Below is a small trained network, with its code and all its weights. Each question gives an input and a class and asks what happens when units are switched off, that is, made to give their printed mean instead of their output.

import numpy as np


def w(rows, s, z=0):
    codes = np.array(rows[::2]) - 128.0
    scale = np.full(codes.shape[1], s)
    scale[-1] = z or s
    return codes * scale


def norm(h):
    return h / np.sqrt((h * h).mean(-1, keepdims=True) + 1e-5)


def f(y):
    return np.maximum(y, 0)


def log_softmax(a):
    a = a - a.max(-1, keepdims=True)
    return a - np.log(np.exp(a).sum(-1, keepdims=True))


def net(x, mask):
    res = np.array(x, float).reshape(1, 4) / 4 @ E
    u = 0
    for l in range(2):
        y = f(norm(res) @ A[l][:, :-1].T + A[l][:, -1])
        res = res + np.where(mask[u : u + 8], y, B[l][:, -1]) @ B[l][:, :-1]
        u += 8
    return log_softmax(norm(res)[-1] @ U[:, :-1].T + U[:, -1])


A, B = {}, {}
E = w([
[151,125,188,252,57],'x0',
[163,206,171,2,11],'x1',
[32,80,127,164,97],'x2',
[196,136,163,97,71],'x3',
],0.0076)
A[0] = w([
[97,61,103,219,205,188],'0.n0',
[151,81,122,83,128,41],'0.n1',
[110,85,94,129,249,209],'0.n2',
[74,86,128,117,195,3],'0.n3',
[202,143,97,158,154,104],'0.n4',
[118,119,62,133,250,127],'0.n5',
[42,115,156,141,109,187],'0.n6',
[101,81,147,197,159,47],'0.n7',
],0.012,0.0055)
B[0] = w([
[7,52,18,96,222,247],'0.n0',
[154,160,111,78,85,134],'0.n1',
[2,58,77,192,221,232],'0.n2',
[15,53,79,141,201,156],'0.n3',
[136,76,172,155,73,159],'0.n4',
[110,28,173,184,153,211],'0.n5',
[128,133,107,197,134,187],'0.n6',
[82,114,131,163,228,174],'0.n7',
],0.011)
A[1] = w([
[28,82,64,129,238,180],'1.n0',
[130,87,194,235,85,108],'1.n1',
[159,72,35,138,101,25],'1.n2',
[147,104,43,94,202,3],'1.n3',
[176,130,103,128,44,44],'1.n4',
[154,3,194,202,87,108],'1.n5',
[185,145,129,21,113,70],'1.n6',
[15,92,1,92,151,128],'1.n7',
],0.0073,0.0063)
B[1] = w([
[30,48,57,182,221,250],'1.n0',
[189,119,175,220,88,149],'1.n1',
[83,99,34,95,167,128],'1.n2',
[100,66,2,127,218,132],'1.n3',
[44,109,55,124,153,139],'1.n4',
[135,145,169,187,139,157],'1.n5',
[154,154,24,62,197,151],'1.n6',
[45,80,114,205,227,215],'1.n7',
],0.0086,0.013)
U = w([
[19,13,95,209,245,242],'0',
[252,193,107,20,113,204],'1',
[153,146,150,136,65,2],'2',
[243,110,244,245,14,171],'3',
],0.011,0.0073)

Each question gives the input, the list of numbers given to net, and the class t.
The units are the neurons (one row each of A and B). Each row of codes is followed by its name. A weight is (code - 128) times the scale printed after its matrix; where a second scale follows, it is the last column's (A, B and U).
mask holds one flag per neuron, layer by layer. A switched-off neuron (its flag False) gives its mean, the last column of its row in B, instead of its output. The means were averaged over made-up inputs and are rounded, as every weight is.
A unit's drop is (log p(t) with every unit on - log p(t) with that unit switched off) / (log p(t) with every unit on - log p(t) with every unit switched off).
k most important neurons: the k neurons with the biggest drops, biggest first
top k neurons in layer l: the k neurons of layer l with the biggest drops, biggest first
drop of u: that unit's drop, to one decimal
input [-7,1,-5,7], class 1: top neuron in layer 0	(0.n0)
input [-5,7,-2,0], class 1: 2 most important neurons	(0.n2, 0.n0)
input [2,0,-8,0], class 3: top 3 neurons in layer 0	(0.n0, 0.n4, 0.n2)
input [0,-2,-4,8], class 3: 2 most important neurons	(0.n0, 0.n4)
input [-6,6,2,-2], class 1: 3 most important neurons	(0.n2, 0.n0, 0.n5)
input [3,8,5,-8], class 3: top 4 neurons in layer 0	(0.n0, 0.n2, 0.n3, 0.n7)
input [0,4,7,0], class 3: top 3 neurons in layer 0	(0.n0, 0.n2, 0.n3)
input [3,1,-2,-2], class 3: 3 most important neurons	(0.n0, 0.n2, 1.n0)
input [-6,8,8,3], class 1: top 2 neurons in layer 0	(0.n2, 0.n0)
input [4,4,-2,0], class 1: top 2 neurons in layer 1	(1.n0, 1.n7)
input [-2,7,-4,-5], class 1: top 2 neurons in layer 0	(0.n2, 0.n0)
input [3,8,2,-5], class 3: 4 most important neurons	(0.n0, 0.n2, 1.n0, 1.n7)
input [5,-2,-6,5], class 3: drop of 0.n0	0.3
input [-6,8,-7,2], class 1: drop of 0.n4	0.0
input [-6,6,-6,1], class 1: drop of 0.n0	0.4
